Below are the code and all the weights of a small trained network. Each question names an input and a target symbol and asks about switching units off, where a switched-off unit gives its printed mean instead of its output.

import numpy as np


def w(rows, s, z=0):
    codes = np.array(rows[::2]) - 128.0
    scale = np.full(codes.shape[1], s)
    scale[-1] = z or s
    return codes * scale


def f(y):
    return np.maximum(y, 0)


def softmax(a):
    e = np.exp(a - a.max(-1, keepdims=True))
    return e / e.sum(-1, keepdims=True)


def log_softmax(a):
    a = a - a.max(-1, keepdims=True)
    return a - np.log(np.exp(a).sum(-1, keepdims=True))


def net(x, mask):
    ids = ['ΓΞδεζηλω'.index(c) for c in x.split()]
    T = len(ids)
    res = E[ids] + P[:T]
    r = res
    for j in range(3):
        rows = slice(3 * j, 3 * j + 3)
        q, k, v = (r @ M[0][rows].T for M in (Q, K, V))
        z = softmax(np.where(np.tri(T) > 0, q @ k.T / 3**0.5, -1e9)) @ v
        o = O[0][rows]
        res = res + np.where(mask[j], z, o[:, -1]) @ o[:, :-1]
    y = f(res @ A[0][:, :-1].T + A[0][:, -1])
    res = res + np.where(mask[3:27], y, B[0][:, -1]) @ B[0][:, :-1]
    return log_softmax(res[-1] @ U[:, :-1].T + U[:, -1])


Q, K, V, O, A, B = {}, {}, {}, {}, {}, {}
E = w([
[106,155,129,122],'Γ',
[140,114,75,155],'Ξ',
[37,163,172,131],'δ',
[109,86,109,4],'ε',
[82,175,154,107],'ζ',
[147,158,101,109],'η',
[162,152,164,173],'λ',
[145,112,71,152],'ω',
],0.025)
P = w([
[197,106,172,64],'0',
[59,47,134,215],'1',
[190,132,158,96],'2',
[93,118,99,199],'3',
[183,134,154,111],'4',
[102,158,68,188],'5',
[177,129,154,128],'6',
[111,187,35,174],'7',
[171,112,163,140],'8',
[117,223,6,175],'9',
[162,103,170,143],'10',
],0.014)
Q[0] = w([
[241,92,110,78],'h0',
[86,162,189,46],'h0',
[201,221,218,44],'h0',
[22,28,104,1],'h1',
[110,32,104,83],'h1',
[109,140,48,111],'h1',
[115,187,160,131],'h2',
[69,172,191,85],'h2',
[133,153,66,78],'h2',
],0.011)
K[0] = w([
[144,88,15,108],'h0',
[63,122,187,96],'h0',
[52,237,101,104],'h0',
[134,11,214,55],'h1',
[163,29,130,28],'h1',
[142,42,160,155],'h1',
[95,151,168,137],'h2',
[111,168,156,95],'h2',
[98,174,66,125],'h2',
],0.012)
V[0] = w([
[56,158,115,65],'h0',
[168,194,254,139],'h0',
[163,79,122,180],'h0',
[147,125,42,177],'h1',
[88,183,71,77],'h1',
[143,76,89,66],'h1',
[213,108,221,169],'h2',
[129,49,185,145],'h2',
[77,132,175,100],'h2',
],0.0069)
O[0] = w([
[154,198,159,228,81],'h0',
[122,147,167,17,234],'h0',
[104,55,104,98,134],'h0',
[143,75,103,72,233],'h1',
[156,203,92,69,124],'h1',
[96,183,52,203,2],'h1',
[220,253,43,68,225],'h2',
[91,191,46,76,111],'h2',
[122,73,35,171,97],'h2',
],0.0052,0.003)
A[0] = w([
[91,68,145,52,81],'n0',
[91,57,133,32,94],'n1',
[43,77,85,197,176],'n2',
[79,102,50,49,101],'n3',
[197,58,197,47,85],'n4',
[223,131,91,80,53],'n5',
[139,164,130,37,140],'n6',
[124,99,215,175,100],'n7',
[158,85,102,150,68],'n8',
[180,87,210,92,71],'n9',
[121,178,230,122,3],'n10',
[161,81,110,143,72],'n11',
[223,128,86,108,60],'n12',
[48,123,56,104,37],'n13',
[43,101,62,185,41],'n14',
[159,139,112,47,137],'n15',
[124,175,221,112,10],'n16',
[96,161,100,65,162],'n17',
[126,222,73,134,85],'n18',
[101,143,74,198,98],'n19',
[146,86,125,222,126],'n20',
[5,161,128,138,151],'n21',
[169,132,172,253,132],'n22',
[65,128,99,151,212],'n23',
],0.011)
B[0] = w([
[128,135,126,205,145],'n0',
[101,127,125,234,158],'n1',
[105,202,159,220,225],'n2',
[70,94,158,86,186],'n3',
[128,169,97,67,195],'n4',
[95,69,83,160,207],'n5',
[126,137,142,176,253],'n6',
[167,124,28,189,153],'n7',
[163,125,133,91,140],'n8',
[94,136,98,2,171],'n9',
[138,9,237,119,158],'n10',
[181,116,139,93,139],'n11',
[130,27,121,176,204],'n12',
[189,152,173,134,150],'n13',
[195,132,141,92,158],'n14',
[95,140,148,184,236],'n15',
[116,25,146,134,158],'n16',
[142,138,133,188,230],'n17',
[136,93,165,192,168],'n18',
[148,102,159,90,148],'n19',
[70,102,108,138,172],'n20',
[178,64,88,109,221],'n21',
[54,130,131,71,218],'n22',
[102,146,99,24,245],'n23',
],0.0094,0.0061)
U = w([
[2,135,93,163,124],'Γ',
[131,155,83,25,254],'Ξ',
[177,231,123,125,182],'δ',
[212,154,91,217,155],'ε',
[105,70,124,131,47],'ζ',
[137,126,172,156,88],'η',
[142,74,56,146,67],'λ',
[136,85,65,147,58],'ω',
],0.0096,0.0078)

Each question gives the input, a string of symbols that net reads in full, and the target symbol t.
The units are the heads (3 rows each of Q, K, V and O) and the neurons (one row each of A and B). Each row of codes is followed by its name. A weight is (code - 128) times the scale printed after its matrix; where a second scale follows, it is the last column's (O, A, B and U).
mask holds one flag per unit, heads first, then neurons. A switched-off unit (its flag False) gives its mean, the last column of its rows in O or B, instead of its output. The means were averaged over made-up inputs and are rounded, as every weight is.
A unit's drop is (log p(t) with every unit on - log p(t) with that unit switched off) / (log p(t) with every unit on - log p(t) with every unit switched off).
The circuit of an input: a set's keep is (log p(t) with only the set's units on - log p(t) with every unit switched off) / (log p(t) with every unit on - log p(t) with every unit switched off). Starting from the 12 units with the biggest drops (on a tie, the unit counted first), units are removed one at a time, each time the one whose removal leaves the highest keep (on an exact tie, the one counted first), for as long as the keep stays at least 0.8.
circuit, biggest first: the units of the circuit, biggest drop first
most important unit: the unit with the biggest drop
top k neurons: the k neurons with the biggest drops, biggest first
heads that matter: for each layer, one digit per head in row order, 1 if its drop is at least 0.15 and else 0, layers parted by /
drop when u is switched off: that unit's drop, to one decimal
input ε ζ ζ, target η: heads that matter => 110
input η λ λ λ, target δ: circuit, biggest first => h2, n12
input λ λ ζ λ λ, target Ξ: most important unit => h1
input ζ ε ε λ, target Γ: top 4 neurons => n22, n20, n21, n2
input Ξ ω η λ λ ε η Ξ, target Ξ: circuit, biggest first => n23, n19
input λ η λ ζ η Γ ζ δ δ ω, target Γ: circuit, biggest first => h2, n2
input λ λ Γ λ λ η ε λ ζ, target η: heads that matter => 100
input λ ζ ζ λ η η λ η η, target ε: heads that matter => 110
input λ δ ε λ λ ε λ λ ε Ξ, target Γ: top 3 neurons => n3, n1, n2
input ζ λ δ ζ, target Ξ: circuit, biggest first => n23, n21
input λ η λ ζ ω ζ, target Ξ: heads that matter => 001
input λ λ λ λ ζ δ λ Γ ω ω, target Ξ: heads that matter => 111
input λ λ η λ ζ λ λ ω, target Γ: heads that matter => 111
input η ζ η λ η λ, target Ξ: heads that matter => 000
input λ δ η Γ λ δ, target Ξ: most important unit => n23
input λ δ ω η η, target ε: top 2 neurons => n23, n22
input ζ Ξ Ξ λ, target Γ: top 3 neurons => n22, n20, n21
input ω η ζ ζ λ λ ζ λ Ξ δ, target Ξ: top 3 neurons => n23, n21, n15
input λ λ λ ζ η η ζ ζ Ξ Ξ, target Ξ: heads that matter => 111
input λ Ξ Γ, target δ: top 2 neurons => n12, n21
input η ε λ ε λ λ λ Ξ, target Γ: most important unit => h0
input η η λ Ξ Ξ Γ Γ, target δ: top 3 neurons => n12, n5, n21
input λ ζ Ξ λ δ, target ζ: drop when h0 is switched off => 0.4
input ε ζ Ξ η δ, target ζ: drop when h0 is switched off => 0.5
